Below are the code and all the weights of a small trained network. Each question names an input and a target symbol and asks about switching units off, where a switched-off unit gives its printed mean instead of its output.

import numpy as np


def w(rows, s, z=0):
    codes = np.array(rows[::2]) - 128.0
    scale = np.full(codes.shape[1], s)
    scale[-1] = z or s
    return codes * scale


def norm(h):
    return h / np.sqrt((h * h).mean(-1, keepdims=True) + 1e-5)


def f(y):
    return np.maximum(y, 0)


def softmax(a):
    e = np.exp(a - a.max(-1, keepdims=True))
    return e / e.sum(-1, keepdims=True)


def log_softmax(a):
    a = a - a.max(-1, keepdims=True)
    return a - np.log(np.exp(a).sum(-1, keepdims=True))


def net(x, mask):
    ids = ['αβεζθλξπστφψ'.index(c) for c in x.split()]
    T = len(ids)
    res = E[ids] + P[:T]
    q, k, v = (norm(res) @ M[0].T for M in (Q, K, V))
    z = softmax(np.where(np.tri(T) > 0, q @ k.T / 4**0.5, -1e9)) @ v
    res = res + np.where(mask[0], z, O[0][:, -1]) @ O[0][:, :-1]
    y = f(norm(res) @ A[0][:, :-1].T + A[0][:, -1])
    res = res + np.where(mask[1:13], y, B[0][:, -1]) @ B[0][:, :-1]
    return log_softmax(norm(res)[-1] @ U[:, :-1].T + U[:, -1])


Q, K, V, O, A, B = {}, {}, {}, {}, {}, {}
E = w([
[109,139,113,148,71],'α',
[103,137,107,147,77],'β',
[119,121,98,153,70],'ε',
[81,172,133,129,81],'ζ',
[85,155,127,134,74],'θ',
[167,179,35,1,188],'λ',
[171,78,136,101,158],'ξ',
[104,139,120,143,77],'π',
[132,57,68,133,132],'σ',
[80,181,176,66,160],'τ',
[45,77,160,105,211],'φ',
[145,78,150,92,102],'ψ',
],0.014)
P = w([
[180,109,154,203,142],'0',
[181,110,167,155,129],'1',
[180,111,168,122,122],'2',
[172,110,149,105,100],'3',
[161,112,139,88,90],'4',
[162,103,126,77,81],'5',
[153,101,113,66,70],'6',
[145,97,105,51,63],'7',
[145,90,94,38,55],'8',
[136,88,87,20,50],'9',
[134,84,75,5,40],'10',
[144,73,71,2,37],'11',
[182,43,62,18,19],'12',
],0.0059)
Q[0] = w([
[111,165,81,62,128],'h1',
[128,157,132,224,195],'h1',
[102,132,202,7,48],'h1',
[173,216,134,187,171],'h1',
],0.013)
K[0] = w([
[98,85,86,115,74],'h1',
[181,147,189,254,124],'h1',
[102,74,79,31,132],'h1',
[114,118,182,227,121],'h1',
],0.01)
V[0] = w([
[80,1,178,148,157],'h1',
[37,147,78,56,240],'h1',
[182,96,68,183,192],'h1',
[1,87,145,64,88],'h1',
],0.0058)
O[0] = w([
[59,8,230,71,184,93],'h1',
[92,127,81,181,193,255],'h1',
[126,133,41,149,106,55],'h1',
[106,149,210,126,155,216],'h1',
],0.011,0.0045)
A[0] = w([
[70,131,132,164,130,112],'n1',
[121,192,131,112,174,147],'n2',
[235,249,97,85,135,46],'n3',
[174,168,193,149,175,44],'n4',
[87,110,164,107,150,116],'n5',
[70,187,140,98,140,95],'n6',
[104,134,122,149,103,92],'n7',
[118,158,72,97,170,255],'n8',
[98,141,148,112,72,170],'n9',
[99,90,129,136,185,131],'n10',
[204,148,101,21,197,132],'n11',
[149,133,116,78,188,163],'n12',
],0.012,0.0043)
B[0] = w([
[64,116,117,143,148,168],'n1',
[127,108,78,154,137,230],'n2',
[98,160,103,113,247,216],'n3',
[122,78,103,130,84,169],'n4',
[210,145,151,137,154,221],'n5',
[152,95,117,159,102,240],'n6',
[177,114,106,159,140,142],'n7',
[164,82,109,151,87,253],'n8',
[119,137,95,141,144,201],'n9',
[69,169,141,134,114,185],'n10',
[84,127,76,156,126,219],'n11',
[145,152,120,164,95,210],'n12',
],0.011,0.0073)
U = w([
[130,70,111,89,106,120],'α',
[155,144,130,113,128,69],'β',
[33,101,153,126,209,188],'ε',
[182,88,72,118,84,75],'ζ',
[138,148,116,116,156,90],'θ',
[109,103,107,249,144,133],'λ',
[83,49,100,79,93,94],'ξ',
[98,211,160,120,80,154],'π',
[119,210,59,131,209,110],'σ',
[150,157,141,110,115,119],'τ',
[162,152,94,134,125,88],'φ',
[202,86,172,75,156,254],'ψ',
],0.014,0.0071)

Each question gives the input, a string of symbols that net reads in full, and the target symbol t.
The units are the heads (4 rows each of Q, K, V and O) and the neurons (one row each of A and B). Each row of codes is followed by its name. A weight is (code - 128) times the scale printed after its matrix; where a second scale follows, it is the last column's (O, A, B and U).
mask holds one flag per unit, heads first, then neurons. A switched-off unit (its flag False) gives its mean, the last column of its rows in O or B, instead of its output. The means were averaged over made-up inputs and are rounded, as every weight is.
A unit's drop is (log p(t) with every unit on - log p(t) with that unit switched off) / (log p(t) with every unit on - log p(t) with every unit switched off).
The circuit of an input: a set's keep is (log p(t) with only the set's units on - log p(t) with every unit switched off) / (log p(t) with every unit on - log p(t) with every unit switched off). Starting from the 12 units with the biggest drops (on a tie, the unit counted first), units are removed one at a time, each time the one whose removal leaves the highest keep (on an exact tie, the one counted first), for as long as the keep stays at least 0.8.
units of the circuit, in order: the units of the circuit, biggest drop first
most important unit: the unit with the biggest drop
k most important neurons: the k neurons with the biggest drops, biggest first
drop of u: that unit's drop, to one decimal
input τ ζ θ β, target π: units of the circuit, in order	h1, n2, n8
input π θ τ σ ε τ τ ψ τ τ σ σ θ, target ξ: units of the circuit, in order	n12, h1
input ψ θ τ φ φ τ θ σ θ π, target ξ: units of the circuit, in order	h1, n12
input τ θ θ ζ, target π: 3 most important neurons	n8, n11, n5
input λ τ λ θ β, target σ: units of the circuit, in order	h1, n3
input τ σ τ θ θ ψ θ θ, target ψ: units of the circuit, in order	h1, n11
input λ π θ ε ξ β ξ σ ζ α, target ζ: units of the circuit, in order	h1, n3
input ζ θ τ τ τ ζ φ τ ξ, target ε: 2 most important neurons	n8, n6
input α β θ β ξ φ ψ τ, target ψ: units of the circuit, in order	h1, n5
input α τ τ α π θ φ τ β, target ε: most important neuron	n8
input τ φ σ, target ε: 3 most important neurons	n10, n6, n8
input τ φ α τ θ θ φ ε, target ε: units of the circuit, in order	h1, n8
input ξ τ ζ φ ζ ξ θ π ψ ζ ψ τ α, target ψ: 2 most important neurons	n11, n10
input φ ε τ τ τ φ φ θ σ θ ε, target ξ: most important unit	n3
input φ θ τ, target ε: 2 most important neurons	n10, n8
input τ τ τ ε ξ τ λ τ α, target σ: 2 most important neurons	n3, n6
input τ τ τ τ τ σ τ θ ψ σ ψ α, target ψ: 3 most important neurons	n11, n2, n10
input θ φ θ λ ξ θ θ τ ξ ζ β, target σ: 2 most important neurons	n6, n3
input θ τ θ λ τ τ τ ζ σ τ φ, target λ: 2 most important neurons	n3, n8
input τ ζ θ ξ σ, target ξ: most important neuron	n3
input τ σ θ ζ, target ξ: 2 most important neurons	n3, n12
input β σ τ φ φ φ ε τ β τ ψ τ, target ψ: 3 most important neurons	n5, n3, n1
input θ τ τ ξ τ θ ζ ζ τ ζ λ ξ ξ, target σ: drop of n3	0.5
input τ τ θ τ τ ψ, target ψ: drop of h1	0.4
input θ θ α φ α, target ε: drop of n7	0.0
